Below is a small trained network, with its code and all its weights. Each question gives an input and a class and asks what happens when units are switched off, that is, made to give their printed mean instead of their output.

import numpy as np


def w(rows, s, z=0):
    codes = np.array(rows[::2]) - 128.0
    scale = np.full(codes.shape[1], s)
    scale[-1] = z or s
    return codes * scale


def norm(h):
    return h / np.sqrt((h * h).mean(-1, keepdims=True) + 1e-5)


def f(y):
    return np.maximum(y, 0)


def log_softmax(a):
    a = a - a.max(-1, keepdims=True)
    return a - np.log(np.exp(a).sum(-1, keepdims=True))


def net(x, mask):
    res = np.array(x, float).reshape(1, 3) / 4 @ E
    u = 0
    for l in range(2):
        y = f(norm(res) @ A[l][:, :-1].T + A[l][:, -1])
        res = res + np.where(mask[u : u + 10], y, B[l][:, -1]) @ B[l][:, :-1]
        u += 10
    return log_softmax(norm(res)[-1] @ U[:, :-1].T + U[:, -1])


A, B = {}, {}
E = w([
[96,181,44,176,189],'x0',
[160,253,180,131,122],'x1',
[231,142,132,206,156],'x2',
],0.011)
A[0] = w([
[202,152,129,168,159,16],'L0N0',
[89,247,119,156,149,59],'L0N1',
[126,251,96,142,141,175],'L0N2',
[180,72,58,194,167,173],'L0N3',
[192,100,154,72,101,80],'L0N4',
[131,240,65,150,178,181],'L0N5',
[216,73,148,150,131,96],'L0N6',
[44,85,123,98,131,134],'L0N7',
[65,126,59,113,154,1],'L0N8',
[206,86,130,173,154,63],'L0N9',
],0.014,0.0028)
B[0] = w([
[89,190,67,130,27,194],'L0N0',
[186,114,92,90,236,226],'L0N1',
[132,204,78,69,151,244],'L0N2',
[117,147,79,170,231,231],'L0N3',
[103,92,211,163,122,195],'L0N4',
[233,80,157,171,129,254],'L0N5',
[193,131,67,80,133,211],'L0N6',
[119,103,97,64,38,224],'L0N7',
[4,102,105,96,130,197],'L0N8',
[166,163,106,165,50,203],'L0N9',
],0.022,0.0087)
A[1] = w([
[240,112,132,203,166,182],'L1N0',
[83,112,98,213,191,107],'L1N1',
[86,92,214,179,81,3],'L1N2',
[167,195,66,170,205,133],'L1N3',
[115,64,83,123,155,123],'L1N4',
[134,172,251,100,176,161],'L1N5',
[53,166,106,48,163,64],'L1N6',
[85,121,118,152,85,72],'L1N7',
[118,123,133,149,130,54],'L1N8',
[175,118,138,186,168,52],'L1N9',
],0.019,0.0036)
B[1] = w([
[205,183,144,140,169,232],'L1N0',
[168,84,234,207,103,155],'L1N1',
[85,165,225,91,214,151],'L1N2',
[121,95,205,84,251,250],'L1N3',
[124,186,70,160,43,174],'L1N4',
[107,70,44,93,100,159],'L1N5',
[167,117,8,142,152,184],'L1N6',
[110,167,104,108,145,148],'L1N7',
[134,108,127,99,157,128],'L1N8',
[107,150,116,39,164,161],'L1N9',
],0.026,0.016)
U = w([
[123,161,135,176,93,1],'0',
[228,156,145,120,207,200],'1',
[168,127,149,167,42,38],'2',
[197,192,144,167,43,98],'3',
[122,90,162,158,116,38],'4',
[70,124,210,66,83,130],'5',
[112,63,126,251,147,89],'6',
[97,112,26,104,80,231],'7',
],0.019,0.0067)

Each question gives the input, the list of numbers given to net, and the class t.
The units are the neurons (one row each of A and B). Each row of codes is followed by its name. A weight is (code - 128) times the scale printed after its matrix; where a second scale follows, it is the last column's (A, B and U).
mask holds one flag per neuron, layer by layer. A switched-off neuron (its flag False) gives its mean, the last column of its row in B, instead of its output. The means were averaged over made-up inputs and are rounded, as every weight is.
A unit's drop is (log p(t) with every unit on - log p(t) with that unit switched off) / (log p(t) with every unit on - log p(t) with every unit switched off).
unit that matters most: the unit with the biggest drop
k most important neurons: the k neurons with the biggest drops, biggest first
k most important neurons of layer l: the k neurons of layer l with the biggest drops, biggest first
drop of u: that unit's drop, to one decimal
input [-2,-1,-1], class 5: 2 most important neurons : [L0N2 L0N4]
input [-8,4,8], class 3: unit that matters most : L1N3
input [-7,8,-3], class 7: 2 most important neurons of layer 1 : [L1N5 L1N3]
input [6,-8,3], class 6: 3 most important neurons : [L0N8 L1N1 L0N1]
input [-4,2,-8], class 5: 3 most important neurons of layer 1 : [L1N2 L1N4 L1N5]
input [-4,3,4], class 3: 3 most important neurons of layer 0 : [L0N3 L0N1 L0N0]
input [-5,0,0], class 5: 2 most important neurons : [L0N4 L0N1]
input [2,-5,1], class 6: 2 most important neurons : [L0N3 L1N1]
input [-7,5,7], class 3: 3 most important neurons of layer 0 : [L0N3 L0N1 L0N0]
input [-4,3,1], class 5: 2 most important neurons of layer 0 : [L0N1 L0N5]
input [-4,2,-6], class 5: 3 most important neurons : [L0N2 L0N1 L0N3]
input [-8,4,-1], class 5: 2 most important neurons : [L1N2 L0N5]
input [8,-7,0], class 6: 2 most important neurons : [L1N1 L0N3]
input [-5,6,-7], class 7: 2 most important neurons : [L0N5 L1N3]
input [-1,0,-1], class 5: unit that matters most : L0N2
input [1,0,-1], class 7: drop of L0N8 : 0.6
input [-5,-4,-8], class 7: drop of L1N3 : 0.3
input [4,0,-6], class 7: drop of L1N0 : 0.0
